Each row has a name. After each piece below comes the name of the row it's from, unless a question asks for something else. Each question is about the rows just above it.

[ 14   8 -23  11 -18  13 -47 -26 -22 -18  13 -12 -18 -18 -20  16 -20 -28
 -23 -14 -27  23  -1 -14 -31 -27 -27] : K_703
[ 29  14 -12  17 -17   9   4 -10  -6 -16  21   7  -3 -14   2  50  11  -9
  -3   6  -2  30  27  10 -15 -18  -4] : K_632
[ 50  14 -12  17 -17   9   4 -10  50  50  21   7  50  -5   2  50  11  -9
  -3   6  -2  30  50  10 -15 -18  -4] : K_826
[ 38  25   6  33  12   8 -25 -11   9 -22  42  20 -28  12 -30  51 -30   5
 -37   9   5  42  31  13  -1 -38   4] : K_47
[  9  -1 -24   7 -11   8  12 -25   9 -26   2  -5 -22 -23  18  19  23 -32
   9 -15 -24  13   1 -19 -26 -10 -30] : K_629
[  9 -25  12   8 -11] is which row, read backwards?
K_629
Times [-3] occurs in K_632:
2
Which row holds this, read backwards? [-28 -20  16 -20 -18 -18]
K_703
[  2 -26   9 -25  12   8 -11   7] is which row, read backwards?
K_629
Count of [-22] in K_703:
1
Times [50] occurs in K_826:
6
How many times does K_629 hold [-11]?
1

[-33  26  21 -15  10  13  -8 -10   3 -24 -45 -10  19   4  14   6  31 -16
 -12   1  21 -14  25 -13 -12  14  -2   5 -21  -8  20 -10 -10  -5 -17   0
 -14] -> K_629
[ 10 -17   1  -8  13   9 -32 -13  11  25  42  -2  -9 -16   2  -9 -22  17
   1   3   2  18 -20  -8  -3 -16   7 -12  -6   8 -41 -22   9   2  -2  12
   0] -> K_25
[ 17 -24 -19  18  -9 -13  15  16  42  -2 -16  -9   2  11  -9  25 -22  19
  10  11 -18  17 -27   9  10 -17   1  -8  13   9 -32 -22  11   5  13   0
  12] -> K_632
Which row holds this, read backwards? [  7 -16  -3  -8]
K_25
Which row holds [ 11 -22 -32   9  13  -8   1 -17  10] read backwards?
K_632
Which row holds this, read backwards? [  1 -17  10   9 -27  17 -18  11]
K_632
Count of [10] in K_632:
2
[-22  -9   2 -16  -9  -2  42  25  11] is which row, read backwards?
K_25
Which row holds this, read backwards? [ -5 -10 -10]
K_629

[ 42  -4  -6  20 -23] : K_25
[23  8 38 36  9] : K_536
[ 8  9  8  8 15] : K_629
[ 0 38 -1  0  0] : K_950
Count of [9] in K_629:
1
Which row holds [-23  20  -6  -4] read backwards?
K_25
Which row holds this, read backwards? [-6 -4]
K_25
Which row holds this, read backwards? [ 0  0 -1 38]
K_950
[-1 38] is which row, read backwards?
K_950
Times [0] occurs in K_950:
3
Which row holds this, read backwards? [38  8 23]
K_536

[-13   8  23  12  30  -6  -3 -25 -21  10  -8  25   6  37   9  10  -7 -23
  10  23]  K_368
[ -3 -17 -29   1  17   8  16   6 -22 -34  27  33 -20 -19  22  -5  31  18
  -2  -4]  K_826
[ 10 -37   5  -3 -30 -28 -23   9 -21  17  -5 -31 -32 -16  -8   0  -5 -33
  -3 -29]  K_536
[-13 -14  13  -6  19  25  22  -9  15 -35   7  27  23  -5  -1  -9   6  25
  -4  14]  K_17
[ -3 -17 -29   1  17   8  16   6 -22 -34  27  33 -20 -19  14  -5  31 -39
  12 -17]  K_629
[-12 -25 -41 -18   2  50  12  52  46 -45  13  -7 -32 -38  47 -41  42  48
   0 -13]  K_47
[ -2 -17 -35  21  21 -35  21  10 -28 -34  30  37 -29 -18  21  -5  38 -49
  17 -19]  K_703
[ 17   5 -37  -4 -42 -30 -28  21 -14  26  -5 -46 -39 -22  -6   0  -4 -26
  -3 -36]  K_25
Times [21] occurs in K_703:
4
find: [ 17   5 -37  -4 -42 -30 -28  21 -14  26  -5 -46 -39 -22  -6   0  -4 -26
  -3 -36]
K_25

[  9  -7 -21 -14   8  28  21  -7   5 -21 -39  -1  26 -21  -5  23   7] : K_47
[  9  -2   3 -14   3  34  12  -4  -5 -25 -39   3  -8 -11   1  -5  -8] : K_6
[  9  -7   3 -14   8  28  12  -7   5 -21 -39  -1  26 -16  -5  23   7] : K_629
Times [8] occurs in K_47:
1
Times [-21] occurs in K_47:
3
Which row holds this, read backwards? [-11  -8   3]
K_6
[-39 -21   5  -7  21  28] is which row, read backwards?
K_47

[-2  8  6 -1 -2 -2] : K_368
[ 4 -1  5  1 -2 -1] : K_703
[4 6 4 5 5 8] : K_629
[43 -2 36 16 35  6] : K_822
[22 -1 21 12  1 10] : K_47
[-1 12 -1 21 -1 -2] : K_632
[23  0 25 12 -1  6] : K_826
[-2  9  5 -2 -2 -2] : K_6
[ 0  0 12  7  0 12] : K_950
[-1 15  0 -2 -2 -2] : K_536
[20 -1 18 11  1 10] : K_17
[ 0  5 -1 -2 -1 -2] : K_25
Which row holds [16 36 -2] read backwards?
K_822
Which row holds [-2  8  6 -1 -2 -2]?
K_368
Count of [0] in K_950:
3
Count of [-1] in K_822:
0
Which row holds [12 21 -1] read backwards?
K_47
Times [-2] occurs in K_6:
4
[-2 -2  0] is which row, read backwards?
K_536

[-13  22   0  30] = K_47
[  2 -16  26  41] = K_703
[-2 24 24 24] = K_6
[29 29 19 23] = K_536
[22 11 30 28] = K_822
[26 30  0 22] = K_632
find: [26 30  0 22]
K_632
Times [24] occurs in K_6:
3

[10 12 10 10 10 12 12 28 12]  K_950
[ 27   3 -50  -7 -50  27 -36   3  27]  K_703
[ -8 -50   4 -16  -7 -50   4 -36  -9]  K_536
[  3 -36  27 -50  -7 -50   3] is which row, read backwards?
K_703
Which row holds [-50  -7 -50   3] read backwards?
K_703
Count of [28] in K_950:
1
Where do [10 12 10 10 10 12 12 28 12] appear?
K_950
Count of [3] in K_703:
2
Count of [-7] in K_536:
1
Count of [27] in K_703:
3

[ -9 -18  -4  -9   3  -5  15  26   4  13  -4]  K_703
[-23 -14  37  13  12 -19  37  29 -29  13  36]  K_17
[-46 -16 -35   0 -12 -14 -34  -6  23  -2 -19]  K_950
[ -6  -2 -11  18  -7  -7   5  -6  23  -2 -20]  K_47
[ 14  25  14  -5  11 -26  -4  34  14  14  14]  K_826
[ 14   1  19  -9   7   4   7 -14   9 -32  26]  K_368
[ 18 -11  -9 -18  10  -2  -5 -13  36 -11  10]  K_6
[ -8   6  19   0  17  -7   5  22 -15  14   7]  K_536
[ 24  -7 -44  19  -8  -9  35  -1  16   9 -16]  K_629
[-19  -1 -17  -1  -7  26 -30   8   7  -5 -14]  K_25
[  6  -4  -8 -20  14  -6 -12  -5   8 -15   7]  K_822
[  2  29 -12 -30 -23  41  -3  -4 -18 -16 -25]  K_632
How many times does K_826 hold [15]?
0
How many times does K_17 hold [37]?
2
find: [-46 -16 -35   0 -12 -14 -34  -6  23  -2 -19]
K_950
How many times does K_950 hold [-34]?
1
How many times does K_826 hold [14]?
5

[52 52 45 52] = K_6
[-54 -24 -30  -9] = K_703
[-55 -53 -45 -31] = K_368
[47 33 12 47] = K_47
[ 35  17  -5 -25] = K_536
[-53 -44 -44 -44] = K_950
[-20 -39 -50 -52] = K_629
[13 32 46 54] = K_822
[-41 -53 -54 -48] = K_17
[-42 -29  -8  13] = K_826
[-23 -39 -23 -54] = K_632
Times [-44] occurs in K_950:
3
[47 12] is which row, read backwards?
K_47
Which row holds [-53 -55] read backwards?
K_368
Which row holds this, read backwards? [-30 -24 -54]
K_703
Times [48] occurs in K_47:
0
Times [52] occurs in K_6:
3
Count of [-24] in K_632:
0

[ 11 -38   4 -11  -1] = K_826
[ 28 -38   9 -23   7] = K_47
[  6 -30  16 -17  -3] = K_368
[  9 -33  11 -14  11] = K_632
[ 20 -13  20 -28   0] = K_703
[  3   3  16 -17 -14] = K_6
[  9 -31  14 -17  -5] = K_822
[-16 -42   9 -18 -36] = K_17
[ 23 -37   9 -21   6] = K_536
[  6  16 -17 -30  -6] = K_25
[-17 -29  13 -17 -10] = K_950
Times [19] occurs in K_703:
0
How many times does K_6 hold [-18]?
0
[-17  16 -30   6] is which row, read backwards?
K_368
Count of [-13] in K_632:
0
How many times does K_536 hold [-37]?
1
Which row holds [-30 -17] read backwards?
K_25
[  0 -28] is which row, read backwards?
K_703

[-19   0 -29 -22   4]  K_25
[-22  25  -1   0  20]  K_703
[-14   5   4  13 -14]  K_47
[ 2 -8 -8  2 -8]  K_822
[  0 -29 -21 -19  47]  K_17
[-21 -21 -39 -21  39]  K_629
[-20   2   1  -7   7]  K_536
[ -6  26 -22 -19  34]  K_368
How many times does K_822 hold [2]?
2
Which row holds this, read backwards? [-22 -29   0]
K_25
Times [-7] occurs in K_822:
0
Count of [-21] in K_629:
3
Which row holds [ -1  25 -22] read backwards?
K_703

[ 28  -4 -25  38 -18 -14  32 -14  -2  33  20   5  14 -19  31 -13  34  11
  13 -12 -34 -29   7  36  15  27  23 -29   9  29  28 -20  27 -16 -29  32
  -5 -15  -2  -5 -14  28  30  24 -24  27  -7 -35] = K_632
[-21   2  34 -36 -39  -1 -38  34 -28  17  -1 -23  28 -10  32 -31   7   7
  35  36 -19 -15 -26  36  -8  -1 -16 -37  10   9  30 -18  10  15  -1 -34
  11  -1   4   1  12  37  22  19  -5 -27  10  21] = K_6
[ -2  39   7  28 -38  19  34  -7  36 -19  10   9  38   0  -2 -34   7  37
   2 -33 -31   1 -22 -24  17  -7 -16 -11  18  16  -9 -12 -13   9  11 -23
  36  19  37  15 -23  34 -36  23 -32  18 -13  -4] = K_25
[ 25  33   0  29   4 -23 -14  38  -5  -5  23 -36  35  32  20 -20  30 -26
  19 -30 -13  23  20 -16  26  22 -18 -19  -6  12 -39 -12  -4  13 -14  -3
 -15 -39 -12 -27   8  29  35  30  -7 -12 -16 -20] = K_950
[ 22 -22 -27  -5 -26  26  -7  -6 -30 -38  -9  -7  26  31  -1   7 -21 -35
 -20  23  15 -29  -3 -14 -18  35   5   1  30 -26  33  33  -5 -29 -17 -27
 -19   2  -1  24 -27  18  12 -14  12 -13  31 -21] = K_703
[ -3 -21   1 -32   4   5   9 -16 -19 -30   2 -31  -6 -33   1   9 -17   7
   5   6  27  33  29 -20  -8  -1 -25   6 -20  37 -31  20  13  -9 -12 -29
 -29 -31 -30   0 -38  12  33 -13  12 -14 -20  10] = K_822
[ -3 -21   1 -32   4   5   9 -16 -19 -30   2 -31   8 -33   1   9 -17   7
   5   6  27  33  29 -20  -8  -1 -25   6 -20  37 -31  20  13  -9 -12 -29
 -29 -31 -30   0 -38  12  33 -13  12 -14 -20  10] = K_368
[-20  20 -25  20 -13  -4  -4   4  20  32  -2 -26   8  37  37  -1  28  -5
 -35 -20  14  36  15  10  24  19 -31 -33 -12 -14   5  -3   2  36  14  -6
  -5 -12 -11  26  -4  31  37 -10   3   9  30 -25] = K_47
[  9  34  35  -6  33 -26  36  39  21  12 -37   5   2  24 -27  -1   8 -30
  26 -16   4   4  17   6  14  -9   1  -1   8 -16 -38 -30  34   6 -16   4
 -16   3  21  -4  10  39 -28 -34  20  38  22  -9] = K_629
Which row holds [ -3 -21   1 -32   4   5   9 -16 -19 -30   2 -31  -6 -33   1   9 -17   7
   5   6  27  33  29 -20  -8  -1 -25   6 -20  37 -31  20  13  -9 -12 -29
 -29 -31 -30   0 -38  12  33 -13  12 -14 -20  10]?
K_822
Times [-1] occurs in K_6:
5
Which row holds this, read backwards? [-35  -5  28]
K_47
Times [-5] occurs in K_950:
2

[ 11 -22   5  22  21 -14 -14  12 -24 -26] : K_950
[  6 -15   2  15  15  -8  20   9 -18 -17] : K_629
[ 2 -9 17  2  0  5  5  6 -5  6] : K_632
[ 10 -21   5  21  20 -13 -13  13 -25 -24] : K_536
[ -5 -32  -4 -32   4  47  47  38   2  22] : K_47
[ 1 -9 15  2  0  4  4  6 -5  6] : K_703
[-13   3 -42 -31  -5  26  26  10  17   9] : K_25
[-13   5 -41 -30  -4  27  27  10  17  11] : K_822
[ -5 -33   4 -33   4   4  21  38  21  21] : K_826
[  9 -12  11  21  12 -16 -16   5 -18 -19] : K_17
[ -5   9 -18 -34   5  49  49  37   1  22] : K_6
[-18   9  20] is which row, read backwards?
K_629
How many times does K_826 hold [21]?
3
Which row holds [ 26  -5 -31 -42   3 -13] read backwards?
K_25

[  3   2  20   2   6   9   7   1 -16  34  27   0  17  11  -2   8  -9  28
  -3   1  -3 -15  -7 -10   9  10  -4 -11  29  -1  -5  10   7  -9  -4 -15
  -2 -29   9] : K_822
[ -5   6   0  -4  -6   1  -6   2  -8   2   3  -1  11  -4   2  -1  11   2
   2  -5  -5  -7 -13   3  -6  -5   3  -4   3  -3  -5  -2   0  10  -8  -6
   2  -1   3] : K_368
[ -5   6   0  -4  -6   1  -2   2  -8   2   3  -1  11  -4   2  -1  11   2
   2  -5  -5  -7 -13   3  -6  -5   3  -4   3  -3  -5  -2   0   9 -11  -7
   3  -1 -11] : K_6
[ -5  10  -7  -7  -8  11  -2   5 -27  45  39  -5  32   9   2   7  12  37
   5  -8 -11 -28 -22  -5  -5   2  -3 -16  40  -2 -10  11   8  11 -19 -24
   3 -34 -11] : K_950
Which row holds [-6 -8] read backwards?
K_368
Which row holds [ -7 -15  -3] read backwards?
K_822
The row with [ -5   6   0  -4  -6   1  -2   2  -8   2   3  -1  11  -4   2  -1  11   2
   2  -5  -5  -7 -13   3  -6  -5   3  -4   3  -3  -5  -2   0   9 -11  -7
   3  -1 -11] is
K_6
Count of [-6] in K_368:
4

[  2 -10 -32 -31  -6  27  -2 -14 -25  -7] : K_629
[ 21 -30  10   0   1   4  -4  -6  24  12] : K_368
[  4 -31 -23 -23 -15  12   5   5 -38   0] : K_950
[ 12  -8 -12 -12 -11  18  -5  -5  -7 -23] : K_632
[  1 -21 -26 -26 -15  18   5  -5 -33  -9] : K_703
[ 12 -15 -28 -27 -15  18   5   3 -24 -23] : K_826
[ 33  10   0 -30   7  21 -23  14   7  18] : K_17
[ 25 -40  -9 -20  10  14  -9  -4   5  28] : K_536
[ 16 -37 -13 -21 -14   5 -16  17   2  12] : K_6
[ 15 -31 -16 -32  10   9 -12  -4  -1  27] : K_822
[  6  -8 -14 -15   5  10  -5  -1 -11   5] : K_47
Which row holds this, read backwards? [  0  10 -30]
K_368
[  1 -21 -26 -26 -15  18   5  -5 -33  -9] is in which row?
K_703

[ 29   8  38 -31 -12   7 -45  37]  K_822
[-39  30  14 -36 -10 -26  25 -40]  K_826
[ 29   8  38 -31 -12   7 -45  -6]  K_368
[-24 -12 -24   7  -8 -24 -32 -32]  K_632
[ 29   8  38 -31 -12   7 -13 -15]  K_950
[-33  -9   4  -9  -6   4   4   4]  K_703
[ -6 -45   7 -12 -31] is which row, read backwards?
K_368
Count of [-24] in K_632:
3
find: [ 29   8  38 -31 -12   7 -13 -15]
K_950
How many times does K_826 hold [-36]?
1
Where do [ 29   8  38 -31 -12   7 -45  -6] appear?
K_368
Count of [-9] in K_703:
2

[-19 -12 -20 -19  12 -35 -10  37 -15  -3   8  -7] = K_950
[  5 -10  51  17  20  -6  24 -19  27  19  -9  -8] = K_703
[ 14  11  21  21  13   7  19 -18  15  13 -19 -12] = K_632
[ 17 -25  22 -12  17   3 -11 -35  32 -17  16  16] = K_47
[ 16   1 -34 -45 -30  12 -28  12 -52 -31   0 -40] = K_6
[  6  26 -51  -1 -19 -14  -8  32 -45   2  33   0] = K_536
[ 14   0  12  -6 -27  11  13  -9 -15  -1   0  -8] = K_826
[  1  28  -1  19  -5  -1 -12 -13  13  -3 -26  -1] = K_17
[-25 -39   3 -19   8  12 -16 -22  35 -13 -31 -14] = K_629
[ 12  18 -41 -16 -33  -7   1  30 -49   3  15 -23] = K_822
Which row holds [ 27 -19  24] read backwards?
K_703
Which row holds this, read backwards? [ 27 -19  24  -6  20  17  51]
K_703

[ -9 -17  -7  -9 -17] = K_826
[-24  21  16  -9  -1] = K_632
[  6 -27  -3  25   0] = K_536
[  1   8 -24   0  -6] = K_629
[ -6   0  -6 -10 -10] = K_17
[-23   9  13 -22 -15] = K_47
[-1 -2 -2 -1  0] = K_25
[ -5   4 -24  -4  55] = K_703
[  4 -11 -24  -8 -27] = K_6
[-28   9 -16  11  13] = K_822
Count of [-6] in K_17:
2
How many times does K_6 hold [-27]?
1
How many times does K_826 hold [-17]?
2
How many times does K_25 hold [-1]?
2
[-24 -11   4] is which row, read backwards?
K_6

[-14  -3  31  11  14  13  -3  -6 -11 -22  -1   6  20 -48  -9]  K_703
[-19 -48  28   3 -12   5  -7   0  -6 -23  -2 -49  20 -48 -48]  K_6
[-14  -3  31  11  14  13  -3  -6 -11  -1   4  -3  -6   8 -14]  K_826
[-14  -3  31  11  14  13  -3  -6 -11  -1   4  -3  -6  31 -13]  K_25
Times [-48] occurs in K_6:
3
Which row holds [-48 -48] read backwards?
K_6
How many times does K_25 hold [-13]?
1
find: [-14  -3  31  11  14  13  -3  -6 -11 -22  -1   6  20 -48  -9]
K_703
Which row holds [ -1 -22] read backwards?
K_703

[ 26  -7   0   1   1  -8 -13 -14  18  22 -13   5  11   2 -28   8  11  12
 -18  12 -14   3  -9  12  27  20  -3 -29 -11 -23   6  15  10  32  37 -16
 -36 -20 -21 -18   0 -16] -> K_822
[ -2   4  14  -6  -6   8   6   5  -2  -1  -6   9  -2  -4   7  -6 -14  19
  -6 -12   1 -26   6 -25   2  -2  18  -8   8  11  14  -9  -3   9  -6  14
 -16   1 -30  -3  26   1] -> K_17
[ 26   1   3  15   2 -13  -6 -17  14  22 -15   7  -3  18 -26   7  10   8
 -12  19 -15 -13  -7   8  24  20  -8 -30   8 -20  14  14   6  37  26  -9
 -28 -15 -20  -7   7 -18] -> K_950
[ 18 -10  -8 -26  -4   0 -16  -4  19  17   0   1  22 -27 -35  -3   4  33
  -3 -17 -10  15 -12   0  22  26  16 -20 -27 -28   9  16  12   3  30  13
 -29 -25 -24 -12 -41 -15] -> K_632
[ 24  -8 -11  -7  -3  -2 -13 -10  19  21 -15   9  14  -6 -29   5   4  27
 -15   2 -13  -6  -8  -1  29  22   9 -33 -13 -21  11  13  10  20  34   1
 -37 -23 -31 -17 -12 -16] -> K_629
[ -2  18 -10   8  11  14  -9   5  -2  -1  -6  13  -2  -4   7  -6 -14  19
   9 -12   1 -26   6 -25   2  -2  18  -8   8  11  11  -7  -2 -14 -10  25
  -1   0 -16   5 -10   2] -> K_25
[  5  -7   1 -25  -2   0 -13   1   8   5   9  -6  18 -26 -27  -6   3  20
   6 -18  -3  25 -11   3   5  16  10   1 -25 -22   1  10   7  -9  12   9
  -7 -13  -4  -2 -39  -7] -> K_703
[-9 14 11  8 -8 18 -2] is which row, read backwards?
K_17
Times [-16] occurs in K_822:
2
[  5   8   1 -13   0  -2 -25   1  -7   5] is which row, read backwards?
K_703
How many times does K_17 hold [14]?
3

